Below is a small trained network, with its code and all its weights. Each question gives an input and a class and asks what happens when units are switched off, that is, made to give their printed mean instead of their output.

import numpy as np


def w(rows, s, z=0):
    codes = np.array(rows[::2]) - 128.0
    scale = np.full(codes.shape[1], s)
    scale[-1] = z or s
    return codes * scale


def norm(h):
    return h / np.sqrt((h * h).mean(-1, keepdims=True) + 1e-5)


def f(y):
    return np.maximum(y, 0)


def log_softmax(a):
    a = a - a.max(-1, keepdims=True)
    return a - np.log(np.exp(a).sum(-1, keepdims=True))


def net(x, mask):
    res = np.array(x, float).reshape(1, 3) / 4 @ E
    u = 0
    for l in range(3):
        y = f(norm(res) @ A[l][:, :-1].T + A[l][:, -1])
        res = res + np.where(mask[u : u + 7], y, B[l][:, -1]) @ B[l][:, :-1]
        u += 7
    return log_softmax(norm(res)[-1] @ U[:, :-1].T + U[:, -1])


A, B = {}, {}
E = w([
[114,92,81],'x0',
[252,123,113],'x1',
[127,59,189],'x2',
],0.0013)
A[0] = w([
[136,207,242,45],'L0N1',
[174,97,131,79],'L0N2',
[206,153,110,193],'L0N3',
[139,250,191,108],'L0N4',
[109,4,24,3],'L0N5',
[99,114,196,161],'L0N6',
[167,193,239,74],'L0N7',
],0.0036,0.0021)
B[0] = w([
[134,83,2,177],'L0N1',
[113,142,169,160],'L0N2',
[92,153,172,253],'L0N3',
[107,93,66,208],'L0N4',
[128,98,15,187],'L0N5',
[69,108,127,230],'L0N6',
[141,54,35,188],'L0N7',
],0.0042,0.0016)
A[1] = w([
[136,98,84,96],'L1N1',
[116,84,96,196],'L1N2',
[124,95,147,1],'L1N3',
[111,137,88,216],'L1N4',
[225,146,161,48],'L1N5',
[255,117,205,74],'L1N6',
[228,124,107,142],'L1N7',
],0.005,0.0013)
B[1] = w([
[169,134,84,190],'L1N1',
[200,141,150,251],'L1N2',
[157,85,172,134],'L1N3',
[169,106,172,240],'L1N4',
[71,167,121,169],'L1N5',
[92,254,63,197],'L1N6',
[54,140,44,192],'L1N7',
],0.004,0.0024)
A[2] = w([
[251,30,246,83],'L2N1',
[30,168,171,12],'L2N2',
[111,253,57,2],'L2N3',
[107,245,69,238],'L2N4',
[166,230,166,142],'L2N5',
[12,53,57,190],'L2N6',
[147,151,254,78],'L2N7',
],0.0032,0.00098)
B[2] = w([
[87,113,227,166],'L2N1',
[62,196,116,163],'L2N2',
[87,53,133,212],'L2N3',
[123,14,236,252],'L2N4',
[182,84,241,161],'L2N5',
[194,215,57,253],'L2N6',
[253,80,100,140],'L2N7',
],0.0031,0.0026)
U = w([
[213,83,11,222],'0',
[2,225,106,197],'1',
[111,6,194,187],'2',
[226,124,168,105],'3',
[177,156,146,27],'4',
[191,212,152,3],'5',
],0.0073,0.0046)

Each question gives the input, the list of numbers given to net, and the class t.
The units are the neurons (one row each of A and B). Each row of codes is followed by its name. A weight is (code - 128) times the scale printed after its matrix; where a second scale follows, it is the last column's (A, B and U).
mask holds one flag per neuron, layer by layer. A switched-off neuron (its flag False) gives its mean, the last column of its row in B, instead of its output. The means were averaged over made-up inputs and are rounded, as every weight is.
A unit's drop is (log p(t) with every unit on - log p(t) with that unit switched off) / (log p(t) with every unit on - log p(t) with every unit switched off).
most important unit: the unit with the biggest drop
top k neurons: the k neurons with the biggest drops, biggest first
k most important neurons of layer l: the k neurons of layer l with the biggest drops, biggest first
drop when u is switched off: that unit's drop, to one decimal
input [-6,8,7], class 1: top 3 neurons : (L1N6 L1N7 L1N5)
input [-2,-4,-5], class 2: 2 most important neurons of layer 0 : (L0N3 L0N6)
input [0,4,-5], class 2: most important unit : L0N3
input [-8,3,8], class 0: 3 most important neurons of layer 1 : (L1N4 L1N7 L1N1)
input [-6,3,5], class 0: top 3 neurons : (L0N7 L0N1 L2N4)
input [-4,1,4], class 0: top 2 neurons : (L0N7 L0N1)
input [7,6,-8], class 2: top 2 neurons : (L2N4 L0N3)
input [-6,-6,-4], class 0: 4 most important neurons of layer 0 : (L0N4 L0N1 L0N3 L0N2)
input [-4,0,3], class 0: top 3 neurons : (L0N1 L0N7 L2N4)
input [2,-5,5], class 1: top 2 neurons : (L2N4 L1N4)
input [-8,5,4], class 0: top 3 neurons : (L0N7 L0N1 L1N7)
input [0,7,5], class 1: top 2 neurons : (L1N6 L1N7)
input [2,-5,-7], class 2: 2 most important neurons of layer 0 : (L0N6 L0N3)
input [3,4,-3], class 1: most important unit : L0N6
input [6,7,-2], class 1: 3 most important neurons of layer 1 : (L1N7 L1N6 L1N5)
input [7,-6,7], class 0: 2 most important neurons of layer 2 : (L2N6 L2N4)
input [0,8,-8], class 1: top 2 neurons : (L1N7 L1N6)
input [6,2,-7], class 2: 2 most important neurons of layer 0 : (L0N3 L0N7)
input [-1,5,-3], class 1: drop when L1N7 is switched off : 0.1
input [1,8,-8], class 1: most important unit : L1N7
input [1,3,-4], class 2: 2 most important neurons of layer 0 : (L0N3 L0N6)
input [6,-4,5], class 0: drop when L0N5 is switched off : 0.8
input [0,8,3], class 1: drop when L1N6 is switched off : 0.2
